B:
0: [ 108 -116  264  101  278  115   39 -260  537 -673 -133  585  880 -124
   83 -334  498  226 -835  120 -169   87 -440 -130  -34    4]
1: [ 374  111 -119  -12   88 -254  331 -200  243 -122  169  -76 -117 -102
  271 -356   42   36 -597   96   34 -158  472  -29  290   50]
2: [ 146    0 -305  -18 -117  102 -268  352   -2  114   18 -178 -176   58
   -6  340 -344  132  370 -496   90   45 -258 -124   91 -273]
3: [-249   -1 -125  143  118 -136 -487  203  162  -87  149  290 -235  311
  276  -18  230 -146   51  109   -1 -353  169 -250  -98  144]
4: [ 415  -64   39  140  -93 -136  248   12  -81   10  192 -127  330  -19
   51 -268  153   18 -168  -85   82  321  -55  159   19  -58]
5: [  40 -168  -97  299   88  -45 -378  226  212  -96  101  232 -127  281
   59   41  270 -109   41  -39   14 -249  -54 -223  -83    5]
6: [  60  -49 -328   22 -205   13 -342  432 -187  264  186  -92 -166  206
   51  245 -203  -65  483 -290  184   23 -125   34  -19 -189]
7: [-408  -11 -313  -88  194  503 -248 -288 -343  -50  -82 -138   12  188
 -446  401 -375  280  228 -171 -310 -308  -22 -139  223 -254]
8: [ 321 -156  -59  357 -133  126  -89  131 -285  172  131 -364  134  214
 -181   23  -13 -123  440 -220   -1  108 -246   63  -25 -172]
9: [-171 -157 -197  -44    2   95 -226  139 -394   87  126  190  371  176
 -119  106  -58   62  161  -81  133  164 -123  235 -121 -139]
10: [ 333  117 -167   23  -90 -215   64  138  231   30  197 -141 -308    3
  279 -126  -11  -38 -151  -92   69 -107  248 -133  200  -16]
11: [-123  121   30   85   -5  110 -180 -104  -53  -87   94 -106  185  148
  164 -151   42  -85  103   91 -171 -128  -67 -117   37   32]
12: [-318 -173 -197   30  242  163 -332 -247 -440  -41  109  340  538  276
  106 -196  -40 -254 -108  426  172 -394  190  385  -71    9]
13: [-101  -13  -90  219   69  192 -336 -122 -124  -29   86  -72  104  291
   96 -102    2 -263  186  188 -103 -422   11  -38   50    1]
14: [ 100 -161   27  251  299 -153  191 -391 -321  -78  191    9  278  175
  -19 -412  242 -102 -379  279   17 -115  482  241  -18  122]
15: [ 634   -8   32  370 -259  -28  -88  309  -13  155   85 -562   90   45
  220 -100 -138 -208  474 -405  141  212 -433    6   -2 -180]
16: [ 136 -431  -33  571  598  157 -221 -254   53 -327 -195   91    2  265
 -443  162  160  169 -168 -279 -137 -325   -2 -240  -63 -120]
17: [ 163 -283 -256  145   11  208 -100   81 -387  138   75  -30  264  173
 -320  184 -140   39  194 -204  119   70 -160  244    6 -281]
18: [ 107  -27 -189  -30  203  -27  -60 -201 -217  -57   49   49  354   -3
  310 -259 -260 -121 -259  119  279 -225  226  335   77  -62]
19: [ 457 -119 -253  -21  147 -187  365  -54  157  -76   95   11 -167 -118
 -120    9  -41  322 -556 -265  112   64  355   13  258 -155]
20: [ 299  -78 -271  153  -25  344 -155 -205 -257   80   19 -271  375  108
  118 -139 -392 -350  146  153  156 -451 -109  324  237 -239]
21: [  72  -52  -47  217  156  138  -37 -244   46 -164   55  -39   90  160
  -76 -123  119  -34 -151   97 -187 -288   84 -117  133  -21]
22: [ 152   55  138  -20  112 -115  253 -140  276 -339   46  153  337 -135
   43 -231  279  327 -574  -92 -159  282  -41 -153   66   17]
23: [ 231 -141   22  387  185 -215  -98    5 -116   -6  133 -116  -37  211
  128 -221  155 -154   21  -59  105  -71  212    7 -110   74]
24: [-183  393  291 -147 -345 -314   19  296  378 -160  348  152  128   11
  458 -357  596   72 -120  100 -280  465 -137 -385 -104  280]
25: [ 366  -75 -163  200   53 -286  -14  210   57   81  154 -163 -358   90
  122   -6  -29   19   -2 -295  152    9  237  -86   36  -51]
26: [  67   86  148   75  -64  -34  -61   -1 -189  -53  122 -110  557   30
  290 -327   46 -102   60    3   54  267 -230  160 -115   23]
27: [ 314 -191 -287   -6  329 -217  -16   51  230 -194  -29  319  -15  -78
  177    7 -129  195 -566 -238  344 -134  243   74   99 -143]
28: [ -50   18  -65  133   78   83 -170 -100 -285   27   82 -217  113  185
   30  -68  -98  -74  211  -39  -51  -98   46   17   14  -35]
29: [ 229  121 -583 -281 -207  203  -98   84 -114  234  106 -261 -152  -45
  220  158 -695  -93  126 -106  258 -380  112  206  439 -333]
30: [ 329  191   32   31 -292  152  224 -165 -374  174  180 -620  445  -43
  147 -318 -238 -168  252   -2  -49  206 -178  253  191 -120]
31: [ 199   37 -357   -7   85 -127  -60   60  152   30  121  -69 -452   62
  172   42 -207   17 -166 -116  119 -358  406 -117  260  -81]
32: [ 148  -65 -107  286   47  -65 -152   31   -4   38  159 -126 -213  241
   57  -79  111 -157   96   11  -26 -265  192 -117   47   13]
33: [ 181 -283  -47  574  363 -242 -291   44  165 -106   98  117 -360  372
   58 -114  351 -198  -90   11   49 -435  353 -225 -129  129]
34: [  11  -25   40  242  115   22 -297  161  414 -280  -21  112 -117  150
    7  100  275  157   -6 -236 -229  -75 -252 -490  -32   -6]
35: [ -46 -131 -198   61  205 -258 -216  126  -42  -24  178  330  -64  192
  205 -102  116  -57 -211   56  242 -153  349   79  -92   63]
36: [  89 -121  115  652    1  187 -485   24   21  -42   92 -204   33  466
   46 -147  323 -459  485  154 -225 -431 -255 -264 -108   61]
37: [ 256  190 -238 -113 -246  -93   41  245  127  124  189 -292 -334  -34
  160   85 -205  110  110 -296   -3   66   60 -176  246 -132]
38: [ 368   69  -74   83   -2 -165   77   90  353 -126   98  -93 -184  -46
  201 -107   55   89 -252 -191   -9  -34   74 -222  166  -41]
39: [-375  268  243   98   61  323 -224 -621 -330 -222   90 -148  858  198
  455 -680   62 -502   18  744 -254 -444  -38  177   28  211]
40: [-237 -173 -181  288  283   50 -467    9 -263   18   50   14 -177  389
  -68  134  -34 -101  299  -76    4 -359  175  -93 -114   -7]
41: [ 668 -363   73  681  -62 -298   69  329 -208  247  263 -350 -128  288
 -196 -106  352 -170  339 -337  155  335  -19   42 -225  -40]
42: [ 603   11   -6  373 -225 -175  262   87 -183  286  285 -697 -261  129
  -27 -184   29 -145  317 -227  -28  174  145  -15  116  -52]
43: [ -71   68 -261 -146   69  133 -155 -200   -2 -113   77  182  246   54
  284 -181 -171 -150 -287  293   94 -450  167  146  220  -49]
44: [ 192  114  -38  137  -23 -173  -38   92   18   45  155 -296 -229   84
  198 -108  -26   -3  114 -208  -27   23  144 -165   63   15]
45: [-161   92  117  128  -70  542 -226 -370 -377 -111  -19 -264  875  139
   59 -266 -123 -252  295  268 -238 -150 -491  174   59  -99]
46: [ 100 -316 -126  322  196 -195 -300  287  185  -97  129  385 -204  298
  -68   87  376   16 -106 -125  100 -125   96 -169 -163   22]
47: [  93  156   45  119  -41   53 -119 -141  189 -155  115  -54  243   77
  393 -372  117 -259 -133  276  -95 -292  -44  -84  130   72]
48: [ 162 -420 -260  445  184 -100 -240  297 -176  167  142   14 -476  410
 -450  350  177   82  283 -378   61  -56  177 -143 -124 -117]
49: [-123  105 -107  -48  -74  239  -96 -208 -455   81  129 -237  448  120
  103 -179 -233 -161  207  171  -26  -91  -40  253   98  -87]
50: [-243  218 -169  -26   40 -110  -94  -96 -102   68  232 -183 -429  211
  136  -59  -13  -23   56   99 -182 -293  512 -226  157  128]
51: [-180  182 -117  362 -152  462 -639 -124 -217  145   99 -536  -67  458
  247 -103 -209 -659  799  319 -266 -822 -147 -183  151    5]
52: [-219   12   44  138  139  183 -375  -33  222 -301  -43  187  193  168
   73   -2  170   34  -25   -5 -225 -203 -260 -314  -24    1]
53: [ 131    6   28  102  166  -47   61 -195  235 -285   50  136  214   -3
  138 -258  199   69 -457   73  -79 -112   77 -109   92   39]
54: [ 353  201   71  219 -134  -69   99  -82   89   12  170 -468  -55   36
  284 -326   23 -188   59   22 -121  -86   66 -135  186   43]
55: [ 316  -28  -53  123 -131  110   88   77  -38   20   65 -265  148    2
 -153   59  -42  141  119 -318  -79  231 -269  -58  108 -202]
56: [ 191  178 -219 -350   90  182  238 -348  227 -298  -77   41  379 -315
  209 -140 -365  255 -652  -12    7 -147   20   73  442 -208]
57: [ -53   31  108  251  294  108  -57 -360  -32 -245  -37 -189  139  123
  -31 -157   65   71 -108  -10 -276 -194   79 -206   56   46]
58: [ 154 -117 -125  341  101   41 -294  198   77   -4    6 -206 -347  230
 -138  249  -22   77  322 -413  -84 -123 -115 -337   -1 -128]
59: [-123  -48 -366 -126  177   34 -132 -133  -53  -68  105  268  -15  120
   98  -23 -117   -9 -325  188  116 -442  394  103  188  -53]
60: [ -38  -97 -297  211  272   58 -390  -50  -19  -34    6  -22 -302  266
   85   79 -177 -132   71  -16   53 -597  288 -130   93  -47]
61: [-499 -126  -67  109  474  -50 -450  -61  192 -364  -16  580  -83  290
   -6   75  327  171 -309   65 -151 -355  222 -343 -149  147]
62: [ 174 -390 -146  544  204  -41 -362  210   -9   24  109  109 -248  413
 -224  139  279 -135  199 -141   52 -262   49 -151 -147  -41]
63: [ 108   39  -22  -25   41  157   25 -181   74 -213    7   41  452  -57
  104 -177  -23   66 -269   37  -57  -40 -174   26  136 -101]
64: [  83  198  -28   -3 -169 -222 -177  389  435  -79  165   35 -275   43
  309   -2  195   95   28 -241  -75  107 -103 -402   21   48]
65: [ -14 -113 -137   26  173 -386  -81  245    6  -18  193  243 -239  126
   56   36  176  218 -196 -229  158  185  339  -79 -146   64]
66: [ -54  102  209   66  138  207  -16 -292  216 -427  -67   51  545  -40
   52 -217  190  168 -313   21 -324   36 -337 -218   52    0]
67: [ 342 -143 -354  276    3   88 -201  189   39  155   68 -299 -525  223
 -160  292 -206  -31  288 -329   25 -339   73 -201  210 -231]
68: [  10  131  380  475  144 -120  162 -338   84 -197  184 -393 -186  247
 -123 -354  575   32  -53   89 -607  -10  251 -516    9  278]
69: [ 354 -246 -237  358  300 -160 -152  121  314 -117   14   58 -520  168
  -78  153   67   91 -181 -300   73 -336  257 -291   86  -92]
70: [ 170   21 -109    5   -1 -181  -36   99  -83   28  154  -38  108   29
  270 -164  -66  -35  -58  -86  203   79  114  120   -6  -27]
71: [ 100 -342  -95  277  -58  214 -406  244 -318   68   69  174  631  266
  -70   28   51 -217  349  -49  231   86 -508  312 -234 -202]

[ 139  430  136  217 -118  -26   -4    7  187   62  145  -60  -81 -452
  527  464  180  211  227 -505  152   -6 -216    3   41   47  146   39
  516]  36
[-224 -342  -64  -68  179  211   67 -215 -326  -19  -22  240   85  367
 -338 -540 -113 -412 -522  203 -169   84    9 -272   61  -22  -79  224
 -388]  19
[ -92 -114 -230 -223   52  -21  -67 -203 -422 -188  -46 -369   30  432
 -409   23   22   14 -112  101  203  -12   98 -211 -178 -265  126  126
  -69]  29
[ 265  328  288  219  168   65  -41   91   22   21 -186   44 -100 -215
  254 -178  -71  173 -108 -559   14 -316   -2  -68 -121 -111  -62  -92
  177]  71
[ 246 -103 -185   -4  243 -184 -135 -339 -289  -52  -18  307  334 -328
  278  254  268  250  405   23  -91 -512 -663  194  239 -215  139  113
  499]  39
[-200 -116  300 -287  173 -246   67  241    5 -254  -77  138 -181  -38
 -168 -311  -26 -288  184   12  -49  232  266   80 -477  209  138 -143
 -192]  65
[ 104 -144 -102  227  173   45 -195 -280 -570   60 -350  356  296  256
  -41  -62 -122  -29  -13  287 -239 -405 -589  -98  158 -124   71  149
   93]  49
[ 254  -32   -5  -18  101  -71 -135 -240 -211    3   76  111  138 -127
   93   37  208  175   68  -43   80 -315 -310   15  115 -154   17   -6
  206]  47
[-118  -51 -101 -349  214 -121  117  -48  -51 -289   84 -212  -43 -123
  -97  -15  160   32  126 -222  120   -9  166   38 -225 -182  150   81
  112]  43
[ -77  361  144 -185  -25  275  155  132  260  -96  166 -240 -179 -554
  179  212  142  -21  113 -406   32  135  124  -16  -82  101  -21  -71
  178]  34
[  23  139   -1  445  -43  -27 -119 -202 -339  162 -240  178   99  247
  205  125 -259 -187 -131 -212 -141   84 -274 -260   64   51  187  204
  198]  60
[ -20  139  180 -287   46 -172  -42  172  -70 -252  -68 -322 -189  -18
 -189   61   43   35  256 -150  187   81  281   19 -468  -18  147 -200
   16]  6
[ 215  -72  137  -77  205  -58 -109  -65 -163  -54  -37  250   98 -178
   31 -163  195  169  121   88   15 -431 -305  104   -1  -99  -36  -88
   78]  26
[-169 -197   88 -444  213  -12  189   75  123 -273  260   14 -110 -210
 -157 -306  332   25  -12   49  166  -62  154   93 -175  -67  -16   18
 -149]  4
[-251  -71  -10  -67   -7  -71   55  -26 -153 -124   12  -69  -79  256
 -144  -14   -4 -166  -65   62   99  241   75 -149 -192   33  200  164
  -67]  31
[-186  -92   98 -430   46 -219  110   74   90 -281  292 -188 -188  -80
 -172  -75  248  -89  109  -71  258  285  348   32 -344   33  143  -46
  -76]  25
[-211  110   12 -269  -20    1  203  -11  204 -165  333 -295 -217 -187
   18   10  102 -247 -124 -509  159  483  457 -137 -189   55   92   71
   25]  69
[-196 -104  -83 -508    6 -106  151  -13  145 -290  453 -230  -83 -294
  -77  221  520  170  276  132  352   82   35  136 -111  -66  152   66
  125]  54
[ 273 -101   51  413  323 -211 -238 -264 -540  104 -487  534  271  248
  144 -303 -322 -148  -81 -187 -349 -350 -405 -105   30  -98   93   86
  150]  12
[ 114  193   20  123  -65  168 -121 -201 -219  118  -41  -37   47  -30
   64  143 -111 -181 -111 -236  -91   89 -118 -208   86   43   -5  -11
  121]  58
[-142  158  -67 -236  148  457  242  -24  175 -116  179  -50   15 -613
  142   79  235   27    8 -187 -113 -164 -167   39  184  -52 -114  131
  165]  66
[ 165  176  292   93   50 -296 -168   83 -130  -44 -205  106  -57  -87
  148   92  -84  -53  317 -223  -21   16  -56   45 -304  123  191 -184
  197]  3
[ 261  254   53  141   83  237 -134 -191 -197  111 -160   93  125 -294
  207  101  -94  -61    5 -317 -229 -233 -291  -87  161  -16  -89  -56
  241]  52
[  11  -33  200  253   51 -168  -34  -28  -97   71  -31  383   12   52
  216 -122   22  -59  -50  -39   -9  -12 -251  -48  -19  111  126  102
   86]  23
[ 269  194  238  554    7  -21 -209 -184 -295  286 -265  358   66  160
  285 -142 -340 -238 -273 -423 -211    8 -207 -270   72  115   18    4
  113]  62
[  77 -110  249  -60  215 -378 -103   35 -184 -131 -143  220  -39   90
  -43 -306  -66 -166  104 -156  -25   25  115   29 -336   44  139 -117
  -44]  35
[-276 -341    3 -115  282 -201  178  -62  -60 -159   57  442   64  -19
   40 -320   89 -259   -8   73 -146   89 -106   52  -57   64  179  256
  -31]  14
[ 199  305 -225  -84 -136 -226 -162 -263 -156  -87  140 -402  100 -285
  258  850  253  285  548 -320  242  -19 -245   46   14 -166  307   20
  678]  51
[ -44 -245 -314 -100  230  435   22 -416 -434   -5  -21   51  248  190
 -296 -322    0 -118 -483  151 -164 -314 -245 -255  318 -293 -179  273
 -156]  56
[-229 -181 -141 -317   97  100  130  -43  -81 -224  184  -39   41  -71
 -161   57  375  210  116  399  184 -219 -249   56   15 -154   77  191
   24]  30
[-179 -361  -28   21  117   -6   35 -176 -279  -21   28  362  106  325
 -160 -332   82 -155 -259  377  -22  -48 -254 -129   80   -5   64  254
 -191]  1
[ 180  115  323   81  128 -150 -103   10  -70   15 -104  165  -84  -81
  103 -273 -144 -230  -71 -443  -90   75  158  -79 -214  104    6 -179
   -5]  46
